Below are the code and all the weights of a small trained network. Each question names an input and a target symbol and asks about switching units off, where a switched-off unit gives its printed mean instead of its output.

import numpy as np


def w(rows, s, z=0):
    codes = np.array(rows[::2]) - 128.0
    scale = np.full(codes.shape[1], s)
    scale[-1] = z or s
    return codes * scale


def f(y):
    return np.maximum(y, 0)


def softmax(a):
    e = np.exp(a - a.max(-1, keepdims=True))
    return e / e.sum(-1, keepdims=True)


def log_softmax(a):
    a = a - a.max(-1, keepdims=True)
    return a - np.log(np.exp(a).sum(-1, keepdims=True))


def net(x, mask):
    ids = ['αγδηλμξπστφψω'.index(c) for c in x.split()]
    T = len(ids)
    res = E[ids] + P[:T]
    u = 0
    for l in range(2):
        q, k, v = (res @ M[l].T for M in (Q, K, V))
        z = softmax(np.where(np.tri(T) > 0, q @ k.T / 2**0.5, -1e9)) @ v
        res = res + np.where(mask[u], z, O[l][:, -1]) @ O[l][:, :-1]
        u += 1
        y = f(res @ A[l][:, :-1].T + A[l][:, -1])
        res = res + np.where(mask[u : u + 16], y, B[l][:, -1]) @ B[l][:, :-1]
        u += 16
    return log_softmax(res[-1] @ U[:, :-1].T + U[:, -1])


Q, K, V, O, A, B = {}, {}, {}, {}, {}, {}
E = w([
[55,82,157],'α',
[46,96,112],'γ',
[235,147,152],'δ',
[101,133,63],'η',
[185,140,123],'λ',
[127,134,79],'μ',
[143,102,140],'ξ',
[253,189,106],'π',
[185,159,116],'σ',
[129,135,117],'τ',
[174,120,194],'φ',
[103,108,146],'ψ',
[186,206,107],'ω',
],0.0049)
P = w([
[75,131,143],'0',
[143,84,148],'1',
[162,166,160],'2',
[32,191,29],'3',
[179,64,112],'4',
[164,161,164],'5',
[25,192,1],'6',
[195,35,96],'7',
[162,159,170],'8',
[31,222,8],'9',
[157,36,109],'10',
[168,156,177],'11',
],0.0082)
Q[0] = w([
[170,123,254],'L0H0',
[125,100,127],'L0H0',
],0.012)
K[0] = w([
[24,198,3],'L0H0',
[104,86,125],'L0H0',
],0.0053)
V[0] = w([
[69,253,192],'L0H0',
[113,77,74],'L0H0',
],0.0045)
O[0] = w([
[62,212,253,139],'L0H0',
[169,103,132,254],'L0H0',
],0.0063,0.00021)
A[0] = w([
[81,143,77,240],'L0N0',
[55,152,110,195],'L0N1',
[150,210,183,86],'L0N2',
[130,52,159,209],'L0N3',
[180,160,189,220],'L0N4',
[87,129,81,226],'L0N5',
[196,55,222,62],'L0N6',
[221,97,185,185],'L0N7',
[200,144,237,252],'L0N8',
[84,126,81,229],'L0N9',
[156,64,150,191],'L0N10',
[254,72,46,168],'L0N11',
[171,48,131,209],'L0N12',
[68,151,119,166],'L0N13',
[87,10,146,131],'L0N14',
[198,40,138,188],'L0N15',
],0.0088,0.0034)
B[0] = w([
[142,168,100,254],'L0N0',
[143,171,104,220],'L0N1',
[36,173,151,151],'L0N2',
[149,61,112,208],'L0N3',
[126,149,195,210],'L0N4',
[133,152,103,239],'L0N5',
[173,67,241,161],'L0N6',
[202,114,185,221],'L0N7',
[146,121,206,249],'L0N8',
[139,145,90,242],'L0N9',
[172,86,134,200],'L0N10',
[255,158,88,222],'L0N11',
[186,91,128,219],'L0N12',
[141,169,103,192],'L0N13',
[96,28,66,179],'L0N14',
[203,86,133,221],'L0N15',
],0.0085,0.0039)
Q[1] = w([
[38,19,254],'L1H0',
[122,14,164],'L1H0',
],0.0046)
K[1] = w([
[23,213,253],'L1H0',
[50,199,141],'L1H0',
],0.0061)
V[1] = w([
[55,67,15],'L1H0',
[137,32,255],'L1H0',
],0.0085)
O[1] = w([
[133,119,8,2],'L1H0',
[88,66,142,178],'L1H0',
],0.012,0.0042)
A[1] = w([
[125,178,59,123],'L1N0',
[128,128,128,125],'L1N1',
[188,104,100,93],'L1N2',
[187,123,31,119],'L1N3',
[153,97,190,126],'L1N4',
[124,133,103,191],'L1N5',
[90,255,157,68],'L1N6',
[67,232,50,254],'L1N7',
[19,80,74,151],'L1N8',
[163,85,223,139],'L1N9',
[92,87,151,233],'L1N10',
[108,251,163,130],'L1N11',
[122,170,21,77],'L1N12',
[40,197,179,201],'L1N13',
[100,100,137,232],'L1N14',
[166,57,154,111],'L1N15',
],0.0094,0.0074)
B[1] = w([
[82,106,91,156],'L1N0',
[128,129,129,128],'L1N1',
[67,137,145,179],'L1N2',
[65,72,157,202],'L1N3',
[97,100,84,205],'L1N4',
[152,139,107,154],'L1N5',
[1,187,171,149],'L1N6',
[183,198,59,192],'L1N7',
[242,65,125,155],'L1N8',
[96,89,76,247],'L1N9',
[205,84,142,177],'L1N10',
[75,194,194,171],'L1N11',
[48,56,108,162],'L1N12',
[128,156,233,194],'L1N13',
[205,90,106,170],'L1N14',
[86,177,43,197],'L1N15',
],0.0088,0.014)
U = w([
[225,81,81,222],'α',
[102,115,52,99],'γ',
[54,75,151,136],'δ',
[2,131,109,41],'η',
[145,154,163,182],'λ',
[82,186,113,232],'μ',
[255,153,145,165],'ξ',
[24,133,166,60],'π',
[106,161,152,131],'σ',
[188,201,118,158],'τ',
[181,87,181,42],'φ',
[243,179,103,85],'ψ',
[77,188,149,2],'ω',
],0.011,0.0045)

Each question gives the input, a string of symbols that net reads in full, and the target symbol t.
The units are the heads (2 rows each of Q, K, V and O) and the neurons (one row each of A and B). Each row of codes is followed by its name. A weight is (code - 128) times the scale printed after its matrix; where a second scale follows, it is the last column's (O, A, B and U).
mask holds one flag per unit, layer by layer, with each layer's heads first. A switched-off unit (its flag False) gives its mean, the last column of its rows in O or B, instead of its output. The means were averaged over made-up inputs and are rounded, as every weight is.
A unit's drop is (log p(t) with every unit on - log p(t) with that unit switched off) / (log p(t) with every unit on - log p(t) with every unit switched off).
most important unit: the unit with the biggest drop
k most important neurons: the k neurons with the biggest drops, biggest first
k most important neurons of layer l: the k neurons of layer l with the biggest drops, biggest first
input α λ σ η γ α ω μ ψ μ γ, target γ: 2 most important neurons => [L1N13; L1N11]
input μ η μ π α ψ μ α, target γ: most important unit => L1N2
input μ μ τ γ η τ π, target η: 2 most important neurons => [L1N12; L0N8]
input ψ η ω ψ μ μ γ, target μ: 4 most important neurons => [L1N7; L0N11; L1N6; L1N9]
input π π μ γ γ γ φ, target γ: 2 most important neurons => [L0N14; L0N8]
input γ φ α φ η γ μ α γ τ, target α: 2 most important neurons => [L1N8; L0N14]
input γ α φ φ, target α: 2 most important neurons of layer 1 => [L1N8; L1N11]
input γ ψ μ η λ η γ α φ σ, target α: 2 most important neurons of layer 0 => [L0N14; L0N4]
input ξ γ γ μ γ φ ξ, target γ: 2 most important neurons => [L1N12; L1N7]
input δ α φ, target δ: 2 most important neurons => [L1N9; L1N4]
input γ ξ τ γ φ π γ τ σ γ, target τ: 4 most important neurons of layer 1 => [L1N7; L1N8; L1N3; L1N9]
input ψ π τ φ ξ ψ γ ξ, target γ: 2 most important neurons => [L1N2; L1N15]
input δ γ γ γ γ ψ φ α σ γ, target α: 3 most important neurons => [L1N8; L0N14; L0N6]
input τ λ ψ δ γ μ φ μ, target γ: most important unit => L1N15
input φ μ ξ η, target μ: 3 most important neurons => [L1N7; L1N9; L1N6]
input α φ μ φ μ μ ξ, target μ: 3 most important neurons of layer 0 => [L0N11; L0N8; L0N0]
input μ ξ φ γ φ ξ φ γ γ α, target γ: 3 most important neurons => [L0N14; L0N8; L1N12]
input ψ ω γ φ, target ω: 3 most important neurons => [L1N6; L0N14; L1N11]
input γ λ π λ π π μ, target π: 2 most important neurons => [L0N11; L1N6]
input μ α δ γ, target α: most important neuron => [L1N8]
input δ γ μ λ, target γ: 3 most important neurons => [L1N7; L1N12; L0N14]
input η ξ γ δ μ σ π, target μ: 2 most important neurons of layer 1 => [L1N7; L1N9]
input γ λ μ ψ μ ξ γ, target μ: 2 most important neurons of layer 1 => [L1N7; L1N6]
input α φ ξ γ γ γ μ, target γ: 3 most important neurons of layer 1 => [L1N7; L1N12; L1N8]
input α ω φ ψ, target ω: 3 most important neurons of layer 1 => [L1N6; L1N11; L1N13]
input δ γ μ σ, target γ: 3 most important neurons of layer 1 => [L1N7; L1N12; L1N8]
input φ μ λ ψ μ ω, target π: most important neuron of layer 1 => [L1N6]
input γ π γ ξ, target π: 2 most important neurons of layer 0 => [L0N11; L0N14]
input γ ξ γ ξ γ π μ γ δ τ, target γ: 3 most important neurons of layer 1 => [L1N7; L1N12; L1N8]
input λ λ δ φ φ η, target δ: 2 most important neurons of layer 1 => [L1N9; L1N7]
